[-0.10 -3.02  1.27  0.59 -2.84 -1.22  0.98 -1.02 -1.92 -4.85  2.30  2.68
 -1.93  2.66 -3.03 -0.49  3.25  1.51  0.28 -0.83  1.35  2.18 -0.77  1.56
 -1.21 -3.40 -1.71  5.16  0.00 -0.81 -0.53  2.35 -1.92 -2.68 -1.04  2.87
  2.69 -0.26 -0.69  3.37  3.20 -1.17 -2.00  1.19  1.44  3.00  0.75 -2.15] = T
[ 0.50 -3.69 -1.91  0.41 -5.16 -2.92 -3.11  6.78 -4.28 -4.19  3.53  1.75
  0.39  4.67 -1.37 -0.83  5.69  4.35 -4.18  0.48  1.14  0.06 -1.50  5.34
 -0.94 -3.64 -1.13  1.44  3.27  3.59  0.13  0.19  1.14  3.18  1.04  4.60
  0.72  0.44 -0.45 -2.27 -4.15  2.36 -2.05 -1.23 -6.76 -0.27 -0.51  5.63] = H
[ 1.03  0.86 -0.38  2.84  1.48 -1.07  1.76 -1.14 -2.60 -0.13  2.38 -0.82
  1.60 -2.45 -1.03  1.36 -2.60  2.66  4.60  1.05  2.98 -0.07 -0.64 -4.46
 -2.45  4.09 -0.63 -2.50 -3.09  2.14 -0.52  0.56 -3.21  1.78  4.94  1.50
  0.72  0.44 -0.45 -2.27 -4.15  2.36 -2.05 -1.23 -6.76 -0.27 -0.51  5.63] = F
[ 0.50 -3.69 -1.91  0.41 -5.16 -2.92 -3.11  6.78 -4.28 -4.19  3.53  1.75
  0.39  4.67 -1.37 -0.83  5.69  4.35 -4.18  0.48  1.14  0.06 -1.50  5.34
 -0.94 -3.64 -1.13  1.44  3.27  3.59  0.13  0.19  1.14  3.18  1.04  4.60
 -5.05  0.19 -1.84  2.49  5.29  2.09 -1.88  1.24  5.27 -5.05  3.37 -1.46] = E
[ 0.13 -1.15  2.37 -1.44  0.58 -1.42 -1.65  2.07  0.76  1.77  2.50 -2.03
 -4.32 -0.60  1.43 -1.87  1.77 -1.60 -1.40  0.33 -2.47  1.30  2.64 -1.70
  1.74 -2.01 -0.35  2.64 -0.13 -3.03 -0.05 -0.97 -0.05  0.68  2.22 -3.14
  1.35  0.14  0.65  1.76  5.29  0.74 -3.25  1.21  2.81 -1.88 -0.97 -1.66] = W
[ 1.83 -0.76 -2.31  0.75 -4.08  0.26 -2.28  2.57 -3.08 -3.07  1.83  0.83
  5.94  4.43 -2.28  1.40  1.79  6.49  0.59  0.56  2.79 -0.86 -4.42  5.13
 -3.33 -1.15 -1.15 -3.46  0.62  1.42 -0.13  1.31  0.51 -0.20 -2.91  2.24
 -8.96  4.92  1.19  0.46  2.09 -2.11 -3.70  3.03  0.60 -5.27  0.40  3.40] = X
[ 1.74  0.52 -0.35 -1.99 -1.22 -0.05 -2.07  1.73 -0.90  0.88 -1.15 -2.23
  4.65  1.50  0.48  1.40  2.54  1.74  1.03  1.63 -0.32  2.22 -1.34  0.71
 -2.14  0.77 -0.85 -0.23  1.35  0.07 -1.56 -1.56 -1.48  3.47  4.06  2.40
  0.11 -1.16 -1.55  2.98  3.23  2.81 -0.27  0.58  1.74 -0.76  0.87 -1.12] = M
[ 1.74  0.52 -0.35 -1.99 -1.22 -0.05 -2.07  1.73 -0.90  0.88 -1.15 -2.23
  4.65  1.50  0.48  1.40  2.54  1.74  1.03  1.63 -0.32  2.22 -1.34  0.71
 -2.14  0.77 -0.85 -0.23 -1.25 -3.30 -0.67 -1.80 -1.66 -0.45  0.17 -0.49
 -4.12  4.26  2.89  1.78  3.22 -1.75 -4.19  1.33 -0.61 -3.47 -0.70  3.43] = R
[-3.83 -0.23  1.06 -1.20  0.64 -3.84 -0.72 -1.56 -2.47 -2.95  2.26  1.25
 -5.27 -0.28  0.43 -2.43  5.77  1.65 -0.82  1.23  2.13  2.37 -2.14 -2.27
  1.39  1.67  0.82  0.49  4.31  4.08 -5.13 -3.58 -5.73  3.12  8.59  3.89
  5.91 -7.77 -4.65 -1.91  0.05  7.89  4.44 -5.18 -3.19 -1.97  1.28  4.80] = P
[ 1.25 -1.25  1.27 -0.05  0.49 -0.84 -1.10  1.48  0.85  0.51 -0.12  0.16
 -4.01 -0.45  1.37 -0.89 -1.87 -2.67 -0.14 -0.17 -0.48 -0.22  1.45 -1.80
  1.27 -0.21  0.65  1.78 -0.82 -1.05  1.91  1.14  0.49 -0.36 -0.48 -2.07
  0.95 -0.23  0.94  0.39  1.60 -0.49 -1.61  1.82  1.78 -0.75 -1.12 -0.70] = A
[-0.88 -0.29  2.90 -3.65 -0.17  1.09  2.25 -3.59  0.85  0.99 -2.39  1.05
 -1.45 -0.03  1.17 -0.34  1.18 -0.08  3.90  0.56 -1.02  3.66 -2.13  0.24
 -1.96 -1.19 -1.49  4.17  1.08 -3.52 -3.30  1.03 -1.73 -5.60 -1.30  0.24
  5.12  0.05  0.71  0.50  2.79 -3.49 -1.35 -0.99 -1.57  1.68 -2.74  3.70] = B
loc: [-4.08] -> X, 4
loc: [-4.12] -> R, 36
loc: [-4.65] -> P, 38
asked: [-0.88 -0.29  2.90 -3.65 -0.17  1.09  2.25 -3.59  0.85  0.99 -2.39  1.05
 -1.45 -0.03  1.17 -0.34  1.18 -0.08  3.90  0.56 -1.02  3.66 -2.13  0.24
 -1.96 -1.19 -1.49  4.17  1.08 -3.52 -3.30  1.03 -1.73 -5.60 -1.30  0.24
  5.12  0.05  0.71  0.50  2.79 -3.49 -1.35 -0.99 -1.57  1.68 -2.74  3.70] -> B

[-5.60  3.34  1.88 -7.57  1.78 -2.04 -3.13  2.08 -2.33 -0.71 -1.72] : G
[-0.14  3.95  6.66 -1.76  6.78 -0.52  8.01  2.65  4.83  2.17  3.30] : N
[ 1.74  1.96 -1.80  4.28  4.96  2.05 -2.58  2.17 -2.15 -1.00  3.12] : K
[-2.58 -5.05  4.43 -1.21  2.60 -0.75  3.12 -2.95  2.68  1.26  1.91] : C
[ 4.08  1.83  4.23  5.85  1.27  2.48  4.62  1.75  2.57  1.22 -0.36] : V
[ 3.71 -7.09  6.96  7.31  2.86  1.65  0.67 -5.12  0.51  0.40 -1.44] : J
[-1.35  8.96  3.53  0.89 -2.43 -7.08 -0.56  5.73 -0.11  3.52 -1.56] : Y
[-0.46 -6.28  6.22 -0.48  1.98  0.47 -1.22 -4.14 -0.50 -0.17 -2.08] : D
loc: [3.53] -> Y, 2
loc: [-7.09] -> J, 1

[ 0.21  0.44  5.55 -3.09 -0.01 -1.33 -4.22 -0.38  2.54] : U
[-2.42  0.44  0.14  6.95  9.49  9.68  2.41  2.25  0.66] : Q
[ 0.43  0.44  5.55 -3.09 -0.01 -1.33 -4.22 -0.38  2.54] : Z
loc: [6.95] -> Q, 3
shift +1: [ 0.44  5.55 -3.09 -0.01] -> [ 0.45  5.56 -3.08  0.00]

[-1.76 -1.88 -7.97 -1.11  0.50 -4.93  1.81 -1.10  5.27  3.30  3.15  1.51
 -1.28  1.03 -1.83 -1.46 -6.60  0.82 -0.89  1.49  0.02  4.15  1.79 -0.78] : paru
[-1.33 -2.94 -1.45 -1.15 -0.14  2.92  2.95 -9.16 -0.46  0.79 -5.53 -1.14
 -5.36 -1.03 -1.83 -1.46 -6.60  0.82 -0.89  1.49  0.02 -0.92 -0.54  1.14] : zekef
[-1.76 -1.88 -7.97 -1.11  0.50 -4.93  1.81 -3.73  5.27  3.30  3.15  1.51
 -1.28  1.03 -2.80  0.21  3.43  0.52  2.49 -1.04  0.21 -2.37  4.50 -1.92] : Niduv
loc: [-1.14] -> zekef, 11
shift -1: [ 0.82 -0.89] -> [ 0.81 -0.90]
shift -1: [1.51] -> [1.50]
shift -1: [0.50] -> [0.49]
loc: [-0.92] -> zekef, 21
shift -1: [ 3.15  1.51 -1.28  1.03] -> [ 3.14  1.50 -1.29  1.02]

[-3.03 -3.58 -5.50 -6.74  4.34  7.62 -7.05 -8.72  2.33 -6.23  0.10 -5.09
  1.73  1.37  4.53 -3.87  5.18 -4.23 -6.88  2.68 -4.27  8.32 -6.50 -8.69
  0.50 -3.54 -2.45 -6.24  5.97  7.86 -4.05 -7.26 -1.44  0.67 -4.35  2.58
  4.14  1.79 -4.17  0.39  2.86 -2.92 -1.97] -> fiza
[-3.03 -3.58 -5.50 -6.74  4.34  7.62 -7.05 -8.72  2.33 -6.23  0.10 -5.09
  1.73  1.37  4.53 -3.87  5.18 -4.23 -6.88  2.68 -4.27  8.32 -6.50 -8.69
  0.50 -3.54  5.03 -6.09 -8.52 -0.13 -8.40 -1.99  3.58  3.92  3.29  3.32
 -3.08 -5.18 -3.00  5.94 -4.88  0.21 -3.34] -> razun
[-3.03 -3.58 -5.50 -6.74  4.34  7.62 -7.05 -8.72  2.33 -6.23  0.10 -5.09
  1.73  1.37  4.53 -3.87  5.18 -4.23 -6.88  2.68 -4.27 -6.54  0.51  5.42
 -6.68  1.27  5.68 -5.20 -3.52 -1.83  3.04 -1.98 -3.47 -3.15 -5.66  7.38
 -7.47 -4.03  2.62 -8.46  0.66 -3.20  1.23] -> Pufi
[-3.03 -3.58  0.66 -6.74  4.34  7.62 -7.05 -8.72  2.33 -6.23  0.10 -5.09
  1.73  1.37  4.53 -3.87  5.18 -4.23 -6.88  2.68 -4.27 -6.54  0.51  5.42
 -6.68  1.27  5.68 -5.20 -3.52  6.20 -8.27  1.81  2.27 -0.36 -3.97  6.80
 -5.35  4.99  6.86 -3.78  4.08 -4.28  8.32] -> Siso
loc: [0.67] -> fiza, 33
shift -1: [5.03] -> [5.02]
shift +1: [ 5.94 -4.88  0.21] -> [ 5.95 -4.87  0.22]
shift -1: [3.58] -> [3.57]

[ 7.10 -2.19  1.63  7.47 -7.78  3.80  6.74  6.91 -0.14 -6.45 -4.80 -5.31
 -4.35  0.73  5.98  3.79  7.55 -4.22 -2.90 -2.80  8.11  6.59 -1.84 -4.46
  2.79 -3.35 -5.91 -5.27]  genap
[-3.37  5.38  3.59 -3.23 -3.18  3.22  4.31  0.18 -0.94  5.67  3.58 -0.87
 -1.08 -7.03 -4.76  3.81  1.86 -6.77  7.71  4.06 -0.89 -2.44  7.28  3.14
  8.04 -4.93  5.95 -1.43]  kapo
[ 7.53 -3.74  1.27  3.55  5.54 -7.00 -1.75  7.92  0.72  2.44  6.32  3.30
  6.16 -1.80 -7.34  7.48  7.88 -0.23  5.99  7.01  1.39 -8.18  2.36  6.84
 -6.02  2.16 -0.23 -0.54]  tak
loc: [0.72] -> tak, 8
shift -1: [-7.03 -4.76  3.81  1.86] -> [-7.04 -4.77  3.80  1.85]
loc: [-4.22] -> genap, 17

[-1.00  0.99  1.45 -0.67 -0.67  2.47 -0.23  1.78 -3.50  2.60 -3.08  3.54
  1.68 -3.36  3.90  1.49  3.00  0.99 -2.46 -1.39  5.23  3.14 -4.46  0.52
 -3.85  0.18  2.12 -5.83  2.29 -2.61 -2.57 -1.97  2.45 -1.48 -0.35  2.02
 -5.32  0.60 -0.60 -4.76  1.14 -2.25  1.03  2.84 -1.22  0.52  0.37  1.60
 -8.54  0.55 -1.38] : sen
[ 1.55 -3.58  3.60 -1.40 -6.17 -1.94  2.77  1.54 -2.98  0.27  0.91  2.12
  3.98  0.43  4.95 -0.08  2.71  1.91  1.82  2.02  4.42  0.59 -2.56  0.71
 -1.32  1.91 -2.57 -1.94  0.63  0.13 -3.15 -1.20  1.78  2.05  0.81 -0.06
 -4.60  1.03  1.26  2.35  2.68  3.58 -2.69 -2.67  5.54 -0.32  3.87  2.15
 -6.03  1.55  0.77] : naled
[ 2.88 -6.22  2.75 -0.15  0.76  4.56  1.38  2.07  0.32 -2.70 -3.78  5.07
  3.81 -3.95 -1.28 -3.30 -2.49  0.06  3.10 -0.23 -2.97 -1.09 -1.57  2.21
 -0.94 -1.73 -2.17  0.12  0.30  1.42  1.50 -2.22  1.37 -0.24  4.26  4.40
  0.51  3.89 -2.93  0.91  2.07 -0.16  2.03 -1.10 -2.96  2.09 -1.91  2.62
 -4.54 -6.97  0.58] : lizo
[ 1.55  1.33  2.06 -4.00 -2.87 -0.42 -0.75  3.39 -1.66 -2.00  3.26 -2.18
 -1.02 -0.52 -2.08  3.23 -2.02  1.99  3.14  2.01  0.67 -2.56 -0.95 -4.40
  3.83 -3.14 -4.64  2.73  0.42 -0.68  1.23  1.98 -1.45  4.95 -1.92 -2.86
 -0.36  0.51  2.46  3.17  1.89  4.07 -5.10 -6.35  1.47  0.81 -1.51  1.66
  5.05  4.18  1.30] : lovu
[ 3.30  0.80 -1.76 -2.65 -5.15 -5.44  0.63  3.70 -5.64  2.86  1.99 -1.10
  1.80  1.70  2.65 -0.04  2.34  3.33  2.46  3.52  0.69 -1.90 -1.16 -2.48
  1.09  2.01 -2.67  1.15 -0.46 -0.53 -2.86 -1.93 -0.82  1.72 -2.41 -0.69
 -5.10  2.50 -1.83  3.80  2.12  3.20 -2.88 -2.29  4.49  3.54  1.26  0.78
 -4.95  1.13 -0.52] : Nabid
[-0.02  2.15 -0.26 -0.86 -1.90 -2.12  1.06  0.35  0.49 -4.84  3.96 -4.15
 -1.54  4.19 -1.07  4.99 -2.09 -0.45  3.92  1.32  0.46 -0.84  1.51 -0.44
  6.31 -1.76 -0.95  3.30  2.35  1.63  2.04  2.18  0.14  1.24 -3.98 -3.77
  1.40 -1.88  0.02  0.69 -2.57  3.14 -3.69 -4.41  0.95  0.22  5.71 -0.06
  7.44  4.86  1.60] : zamef
[-0.63  3.67 -2.81 -1.22  2.39 -0.26 -3.51  1.36  0.35  4.85  2.19  2.52
  1.46 -2.14  1.63 -2.26 -5.23  0.79  3.91  1.92 -4.89  2.94  0.38 -1.40
 -0.80 -2.40 -3.64  2.73 -5.05  1.20 -0.04  2.78 -0.02  0.83  5.28  3.87
 -2.17 -1.04  3.77  3.93  2.68  2.90  4.40 -1.96 -0.65  4.06 -3.34 -1.31
 -0.72  2.85  0.08] : komub
[ 1.18 -6.92  4.18 -2.83  2.49  6.59 -0.54  1.01  1.20 -3.83 -0.73  1.19
 -0.30 -5.24 -4.92 -0.18 -3.53 -1.48  0.58 -1.87 -0.56 -1.57  0.81 -4.52
  0.27 -2.02 -0.86  0.73  1.26  1.70  3.16 -0.46 -1.52  0.60  3.52  1.58
  3.75  3.85  0.78  1.00  2.89 -1.98 -0.82 -1.49 -1.53  0.04 -2.54  1.86
  0.19 -4.63  0.62] : Fima
[ 1.09 -1.75  0.74 -3.79  1.37  2.00 -1.77  0.24  0.29 -1.59  3.81 -2.14
 -2.14  1.32 -3.58 -1.03 -3.42 -0.37  2.06  2.04 -2.98 -1.34  3.27 -3.76
  1.90 -2.92 -3.14  4.54 -3.31  0.50 -0.22  1.66 -2.91  1.55  2.70  0.24
  2.31  0.77  4.38  5.35  3.18  4.07 -2.60 -4.05  1.94  0.47 -2.98 -3.10
  5.77 -0.06  0.17] : zofug
[ 3.47  0.29 -0.78 -1.51 -1.81 -2.63 -0.33  2.72 -4.88 -1.57  3.00  0.59
  2.80  0.96  1.19  0.93 -2.66  3.64  6.05  4.17 -1.08  0.36 -0.70 -0.01
  3.52 -1.13 -5.41  1.54 -0.49  0.76 -0.34  0.40  0.59  2.74  1.03 -1.63
 -3.37  2.72 -0.45  2.55  2.70  5.38 -2.10 -6.38  0.83  2.16  0.74  2.74
 -1.14  1.59  2.46] : duli
loc: [2.89] -> Fima, 40
shift +1: [-2.86] -> [-2.85]
shift +1: [-0.95] -> [-0.94]

[0.57 6.31 2.78 5.10 0.54 0.08]  nusag
[-1.64  6.31  2.79  5.10  0.55 -7.29]  tun
[-7.06  2.92 -2.32  5.49  0.86 -5.94]  degel
[-1.64  6.31  2.79  5.10  0.54  0.08]  Bor
loc: [2.78] -> nusag, 2
shift +1: [-7.06] -> [-7.05]
loc: [0.55] -> tun, 4
shift -1: [6.31] -> [6.30]

[-0.02  0.86  2.28 -0.98 -0.30  0.73  0.17  1.60  0.79 -1.23  0.18  0.79
  4.18  1.19  0.07  0.90 -1.34 -0.03  5.72 -1.28 -0.04 -0.35 -0.79 -1.51
 -0.79  0.31  0.12 -0.22 -0.29  1.11  0.15 -0.31  0.25  7.83 -0.32  1.74
 -1.19  1.86  0.12 -0.23 -0.33 -0.33  0.90  0.32 -0.02 -1.15 -1.61 -1.00
  0.67  0.35 -0.26  2.05 -0.62  3.11  0.29] = Dusu
[ 0.15  1.70 -0.58  1.02  0.23 -1.31  3.43  1.40  0.66 -0.65  0.90 -0.04
 -0.74 -0.72  0.61 -0.11  0.66 -1.12 -6.31  0.42 -1.52  2.62  0.22 -0.08
  1.25 -0.61  0.51  0.23  0.88  0.93  0.69  0.27  0.63 -0.11  0.76  2.97
 -0.59 -0.23 -0.81  1.47  0.76  0.92  0.14  0.12  0.84 -0.88  0.21 -3.55
 -0.90  0.75  0.23  1.68  1.15  1.99  0.61] = suza
[ 0.06  0.49 -0.11 -0.70 -1.17 -1.77 -2.21 -0.06 -0.23  0.73 -0.21  0.29
 -1.80  0.14 -0.45  1.06 -2.51 -0.16 -1.59  1.06  1.72  1.05 -0.50  1.04
 -1.56 -0.87 -0.95 -1.75  0.73  2.01 -0.40  0.32  0.27 -2.07 -0.02 -1.66
 -1.87 -0.39  1.07  0.55 -0.04 -0.27 -0.32 -0.10 -3.39  1.17  1.97  0.14
 -0.52 -0.39  0.93  0.69  0.25  0.10  0.46] = Lol
[ 0.46 -0.58  1.54 -1.25 -0.03 -2.06  0.78  0.09  0.48  1.10  2.52 -0.12
  0.41 -1.54  0.68 -0.81  1.31  0.39 -7.40  0.66 -0.37 -1.44 -2.30  1.23
 -0.09 -0.55  0.03 -0.54  0.88  1.45 -0.03 -0.02 -0.32 -0.05 -1.35  0.65
 -0.99  2.18  0.86  0.21  0.70  0.08  0.43 -0.20  1.27  2.41 -0.59 -0.21
 -3.32  2.65 -0.64 -2.37  0.20  1.14  0.03] = Favan
shift -1: [0.66] -> [0.65]
loc: [1.05] -> Lol, 21
shift +1: [ 1.40  0.66 -0.65] -> [ 1.41  0.67 -0.64]
loc: [-2.06] -> Favan, 5
loc: [0.65] -> Favan, 35

[ 7.13 -7.53  3.09 -2.82  4.91] : Sule
[ 6.46 -6.77 -6.69 -2.57  4.48] : puf
[ 6.13 -6.70  2.77 -2.40  4.04] : dimu
[-0.53  0.43 -0.26  2.76 -0.42] : sezav
[ 1.12 -1.07  0.54 -0.46  0.80] : nadu
loc: [2.77] -> dimu, 2
shift +1: [0.43] -> [0.44]
loc: [-6.70] -> dimu, 1
loc: [-2.82] -> Sule, 3
shift -1: [ 6.46 -6.77] -> [ 6.45 -6.78]

[-4.73  6.80  0.31  0.21 -7.56 -2.18 -9.50  0.13 -0.37]  Vose
[ 0.26  4.79 -0.03  0.23 -1.72 -0.43 -5.30  0.14 -1.90]  fafi
[-3.44 -5.01 -0.07  0.18 -8.60 -9.39 -4.66  0.08 -5.31]  dop
[ 0.26  4.79 -0.03  0.23  1.79 -0.43 -5.30  0.14  4.80]  rul
loc: [-0.07] -> dop, 2
shift +1: [4.79] -> [4.80]
loc: [-3.44] -> dop, 0
shift +1: [ 4.79 -0.03  0.23 -1.72] -> [ 4.80 -0.02  0.24 -1.71]

[-0.69  4.02  5.05 -1.40  1.09] : vitog
[-0.75  3.86  5.44 -9.67 -3.13] : Guz
[-2.44 -1.32 -1.32  3.22 -3.82] : Kif
[ 0.47  1.06 -1.74 -4.71  4.46] : Boz
[ 0.47  1.06 -0.07 -4.04 -5.54] : samam
[-2.76 -1.73  1.74 -2.62  0.86] : megok
[-2.51  2.90  1.52 -2.39 -7.26] : ruzam
[-1.26  0.52  4.50 -2.74  4.32] : govo
loc: [-1.74] -> Boz, 2
shift -1: [3.22] -> [3.21]
shift +1: [-4.04] -> [-4.03]
loc: [-1.73] -> megok, 1
loc: [4.50] -> govo, 2

[-1.56 -1.81  0.79  4.25 -6.02 -6.40] -> Raf
[ 4.26 -1.66 -6.03  4.25 -6.54 -7.26] -> Kevo
[-1.56 -1.66  0.82  4.25 -7.38 -8.06] -> nin
[-1.56 -1.66  0.91  4.25 -6.74 -7.59] -> rebek
[-2.03 -2.32 -0.21  4.45 -4.41 -4.03] -> Lun
[-0.08 -1.79 -0.47  4.65 -8.12 -8.99] -> gifo
loc: [-6.02] -> Raf, 4
loc: [-1.81] -> Raf, 1

[ 5.52  2.09  0.20  3.05  1.61  1.12 -0.58  0.19  3.37 -0.11  8.34  0.02]  fof
[ 1.92  7.05  3.64  0.22 -3.13 -2.84  1.90 -3.61  2.76 -2.16  1.14  0.07]  zor
[-2.08 -0.10 -0.39  1.68 -0.83  2.12  7.63 -1.08  2.71 -1.13  4.25  0.05]  Sorol
[ 1.09  7.41  6.02  5.72 -1.27 -1.09 -2.68  3.71  0.06 -3.65  0.12 -0.04]  Fem
[ 0.72 -2.33 -6.12  1.35 -2.81 -4.58  1.08 -2.35 -6.03 -0.18  3.77 -0.19]  Nor
shift -1: [2.12 7.63] -> [2.11 7.62]
shift +1: [-0.58] -> [-0.57]

